Below are the code and all the weights of a small trained network. Each question names an input and a target symbol and asks about switching units off, where a switched-off unit gives its printed mean instead of its output.

import numpy as np


def w(rows, s, z=0):
    codes = np.array(rows[::2]) - 128.0
    scale = np.full(codes.shape[1], s)
    scale[-1] = z or s
    return codes * scale


def norm(h):
    return h / np.sqrt((h * h).mean(-1, keepdims=True) + 1e-5)


def f(y):
    return y / 2 * (1 + np.tanh(0.7978845608 * (y + 0.044715 * y**3)))


def softmax(a):
    e = np.exp(a - a.max(-1, keepdims=True))
    return e / e.sum(-1, keepdims=True)


def log_softmax(a):
    a = a - a.max(-1, keepdims=True)
    return a - np.log(np.exp(a).sum(-1, keepdims=True))


def net(x, mask):
    ids = ['βγδζηλμπτ'.index(c) for c in x.split()]
    T = len(ids)
    res = E[ids] + P[:T]
    u = 0
    for l in range(3):
        q, k, v = (norm(res) @ M[l].T for M in (Q, K, V))
        z = softmax(np.where(np.tri(T) > 0, q @ k.T / 4**0.5, -1e9)) @ v
        res = res + np.where(mask[u], z, O[l][:, -1]) @ O[l][:, :-1]
        u += 1
        y = f(norm(res) @ A[l][:, :-1].T + A[l][:, -1])
        res = res + np.where(mask[u : u + 8], y, B[l][:, -1]) @ B[l][:, :-1]
        u += 8
    return log_softmax(norm(res)[-1] @ U[:, :-1].T + U[:, -1])


Q, K, V, O, A, B = {}, {}, {}, {}, {}, {}
E = w([
[134,118,96,143,164,252],'β',
[122,178,175,129,120,175],'γ',
[49,108,63,147,81,125],'δ',
[154,66,149,151,122,94],'ζ',
[214,157,65,130,102,180],'η',
[144,169,97,94,173,101],'λ',
[155,143,168,92,86,70],'μ',
[145,183,165,88,126,137],'π',
[199,192,121,95,97,168],'τ',
],0.022)
P = w([
[243,164,236,174,104,2],'0',
[164,132,214,104,61,5],'1',
[162,120,179,101,61,25],'2',
[146,127,141,108,79,44],'3',
[168,146,136,141,91,61],'4',
[205,162,135,174,104,70],'5',
[172,86,54,110,115,87],'6',
[179,139,86,160,107,128],'7',
[177,136,63,165,107,137],'8',
[187,200,93,218,100,164],'9',
[196,123,30,177,119,150],'10',
[197,128,31,178,125,163],'11',
[238,190,47,252,99,156],'12',
[160,174,27,166,100,238],'13',
],0.0038)
Q[0] = w([
[101,161,55,141,96,125],'0.h0',
[156,86,152,145,81,206],'0.h0',
[138,117,1,167,151,185],'0.h0',
[54,91,146,133,175,149],'0.h0',
],0.0084)
K[0] = w([
[41,182,62,77,40,140],'0.h0',
[166,103,143,113,104,222],'0.h0',
[239,239,81,80,88,136],'0.h0',
[85,166,239,172,102,1],'0.h0',
],0.007)
V[0] = w([
[83,69,150,142,201,180],'0.h0',
[131,242,79,218,89,123],'0.h0',
[204,57,114,40,83,197],'0.h0',
[239,143,186,1,79,66],'0.h0',
],0.0042)
O[0] = w([
[44,95,149,208,157,201,50],'0.h0',
[11,85,149,63,125,61,181],'0.h0',
[189,134,112,168,161,181,210],'0.h0',
[2,168,231,156,204,75,254],'0.h0',
],0.0052,0.0036)
A[0] = w([
[2,122,100,165,172,128,55],'0.n0',
[21,68,92,70,26,121,167],'0.n1',
[154,215,110,60,55,162,2],'0.n2',
[97,128,105,129,160,128,155],'0.n3',
[50,92,201,62,140,141,130],'0.n4',
[122,69,94,57,112,97,91],'0.n5',
[147,163,92,206,149,192,253],'0.n6',
[95,174,163,98,55,45,28],'0.n7',
],0.0072,0.0022)
B[0] = w([
[180,105,131,126,95,175,141],'0.n0',
[211,122,101,160,83,100,145],'0.n1',
[218,175,114,124,183,134,253],'0.n2',
[158,105,101,170,121,165,126],'0.n3',
[167,173,253,202,136,111,133],'0.n4',
[158,187,183,163,100,141,121],'0.n5',
[58,95,105,120,203,132,206],'0.n6',
[97,43,131,82,162,70,184],'0.n7',
],0.0073,0.0048)
Q[1] = w([
[8,122,201,165,84,38],'1.h0',
[208,100,52,125,79,206],'1.h0',
[168,71,11,255,183,12],'1.h0',
[130,166,66,78,14,171],'1.h0',
],0.0052)
K[1] = w([
[198,97,200,243,94,3],'1.h0',
[61,193,164,108,158,208],'1.h0',
[18,50,39,198,139,203],'1.h0',
[123,219,109,13,90,88],'1.h0',
],0.0053)
V[1] = w([
[120,146,142,179,87,157],'1.h0',
[161,254,147,210,8,24],'1.h0',
[69,137,88,189,163,186],'1.h0',
[54,132,83,78,88,157],'1.h0',
],0.0062)
O[1] = w([
[184,246,129,186,216,155,68],'1.h0',
[255,70,93,190,67,58,154],'1.h0',
[25,66,177,101,61,199,26],'1.h0',
[54,99,199,158,201,142,5],'1.h0',
],0.0053,0.0028)
A[1] = w([
[66,145,99,159,122,101,189],'1.n0',
[159,142,149,173,114,62,146],'1.n1',
[145,21,105,116,133,128,237],'1.n2',
[146,206,188,82,113,144,136],'1.n3',
[126,92,235,131,98,90,4],'1.n4',
[191,66,161,89,79,96,99],'1.n5',
[137,179,96,172,238,254,240],'1.n6',
[14,66,158,122,114,239,208],'1.n7',
],0.0079,0.0026)
B[1] = w([
[158,2,135,208,77,94,127],'1.n0',
[91,88,180,40,121,143,184],'1.n1',
[167,198,195,176,236,178,159],'1.n2',
[148,98,43,106,56,69,199],'1.n3',
[18,151,210,161,117,231,140],'1.n4',
[72,230,75,101,132,233,176],'1.n5',
[160,81,150,32,38,109,255],'1.n6',
[241,14,190,165,155,132,180],'1.n7',
],0.0058,0.0072)
Q[2] = w([
[181,204,90,80,99,130],'2.h0',
[48,95,138,196,119,154],'2.h0',
[121,105,129,222,118,95],'2.h0',
[10,119,124,178,125,180],'2.h0',
],0.012)
K[2] = w([
[82,87,144,173,136,172],'2.h0',
[116,206,145,68,91,113],'2.h0',
[127,162,145,133,130,122],'2.h0',
[126,250,113,79,106,106],'2.h0',
],0.012)
V[2] = w([
[95,131,116,219,99,116],'2.h0',
[130,117,123,196,139,111],'2.h0',
[84,48,62,97,2,119],'2.h0',
[75,159,96,64,45,138],'2.h0',
],0.0092)
O[2] = w([
[244,112,182,228,105,136,3],'2.h0',
[253,26,73,114,132,36,96],'2.h0',
[131,164,100,173,33,66,61],'2.h0',
[24,220,17,166,72,85,20],'2.h0',
],0.0067,0.0044)
A[2] = w([
[216,72,160,179,206,122,181],'2.n0',
[153,104,91,126,102,148,146],'2.n1',
[7,97,171,164,136,55,254],'2.n2',
[127,82,75,62,74,242,94],'2.n3',
[7,121,86,203,2,145,139],'2.n4',
[136,186,120,66,202,123,156],'2.n5',
[162,83,2,125,108,73,203],'2.n6',
[164,45,109,122,40,112,157],'2.n7',
],0.0087,0.0054)
B[2] = w([
[196,49,187,106,172,199,212],'2.n0',
[125,151,165,118,94,105,157],'2.n1',
[176,47,62,175,73,174,179],'2.n2',
[78,145,71,48,97,92,213],'2.n3',
[176,128,214,226,209,139,166],'2.n4',
[121,94,143,254,190,165,255],'2.n5',
[23,103,147,234,70,181,217],'2.n6',
[220,165,126,231,144,16,185],'2.n7',
],0.0074,0.0064)
U = w([
[67,105,122,53,90,180,68],'β',
[101,191,238,140,83,235,87],'γ',
[186,124,135,215,76,113,254],'δ',
[207,63,205,113,172,208,168],'ζ',
[129,177,70,141,101,215,6],'η',
[98,116,82,139,205,84,100],'λ',
[82,108,211,98,78,70,105],'μ',
[57,212,246,99,181,104,80],'π',
[147,228,113,140,190,174,104],'τ',
],0.011,0.0031)

Each question gives the input, a string of symbols that net reads in full, and the target symbol t.
The units are the heads (4 rows each of Q, K, V and O) and the neurons (one row each of A and B). Each row of codes is followed by its name. A weight is (code - 128) times the scale printed after its matrix; where a second scale follows, it is the last column's (O, A, B and U).
mask holds one flag per unit, layer by layer, with each layer's heads first. A switched-off unit (its flag False) gives its mean, the last column of its rows in O or B, instead of its output. The means were averaged over made-up inputs and are rounded, as every weight is.
A unit's drop is (log p(t) with every unit on - log p(t) with that unit switched off) / (log p(t) with every unit on - log p(t) with every unit switched off).
The circuit of an input: a set's keep is (log p(t) with only the set's units on - log p(t) with every unit switched off) / (log p(t) with every unit on - log p(t) with every unit switched off). Starting from the 12 units with the biggest drops (on a tie, the unit counted first), units are removed one at a time, each time the one whose removal leaves the highest keep (on an exact tie, the one counted first), for as long as the keep stays at least 0.8.
circuit, biggest first: the units of the circuit, biggest drop first
unit that matters most: the unit with the biggest drop
k most important neurons: the k neurons with the biggest drops, biggest first
k most important neurons of layer l: the k neurons of layer l with the biggest drops, biggest first
input δ γ η μ π ζ ζ γ δ τ τ, target δ: circuit, biggest first	(1.n0, 2.h0)
input λ τ δ η π π π β μ, target π: 3 most important neurons	(1.n6, 2.n2, 0.n7)
input π η λ τ, target τ: most important neuron of layer 2	(2.n5)
input π π π μ π δ π β ζ δ π β π, target β: 4 most important neurons	(1.n6, 1.n7, 0.n1, 0.n6)
input ζ δ μ π π π λ, target δ: 3 most important neurons of layer 1	(1.n5, 1.n7, 1.n0)
input μ δ ζ λ δ γ, target δ: 4 most important neurons	(0.n6, 1.n0, 1.n5, 0.n7)
input η τ ζ π β μ, target π: circuit, biggest first	(1.n6, 1.n5, 1.n7)
input μ μ ζ ζ δ π δ δ π δ ζ β η, target β: circuit, biggest first	(1.n6, 1.h0, 2.n3)
input γ μ τ π γ π, target π: 3 most important neurons of layer 0	(0.n4, 0.n6, 0.n7)
input β β ζ δ, target δ: 2 most important neurons	(0.n1, 2.n7)
input π π β π δ η π η π τ μ π τ μ, target τ: circuit, biggest first	(1.n6, 0.h0, 1.n5, 2.n0)
input η δ η γ τ λ β μ ζ μ π β, target β: circuit, biggest first	(2.n3, 1.n6)
input δ π η π ζ β β π π π τ τ γ, target β: 2 most important neurons	(1.n6, 0.n1)
input τ η λ μ δ μ η, target δ: circuit, biggest first	(2.h0)
input γ π ζ γ μ, target ζ: circuit, biggest first	(1.n6, 2.h0, 1.n2)
input γ ζ τ μ, target ζ: 3 most important neurons of layer 1	(1.n6, 1.n2, 1.n3)
input μ μ μ π, target π: 2 most important neurons	(1.n6, 0.n4)
input λ λ β ζ μ ζ β μ τ τ λ δ τ γ, target δ: 2 most important neurons of layer 0	(0.n0, 0.n3)
input ζ δ η, target δ: 2 most important neurons of layer 1	(1.n5, 1.n7)
input π γ β π η η δ, target δ: unit that matters most	2.n4
input μ β τ δ β π π μ, target β: 2 most important neurons	(1.n7, 1.n5)
input μ η μ λ λ ζ ζ π β β μ λ, target β: 2 most important neurons of layer 2	(2.n7, 2.n4)
input π δ τ ζ β β η μ γ, target β: 2 most important neurons of layer 2	(2.n3, 2.n4)
input μ μ β π π ζ, target γ: 2 most important neurons	(0.n2, 1.n4)
input μ η β β λ, target β: 3 most important neurons of layer 1	(1.n6, 1.n2, 1.n7)
input μ ζ γ η β δ δ μ δ γ π β τ, target β: 2 most important neurons of layer 1	(1.n7, 1.n6)
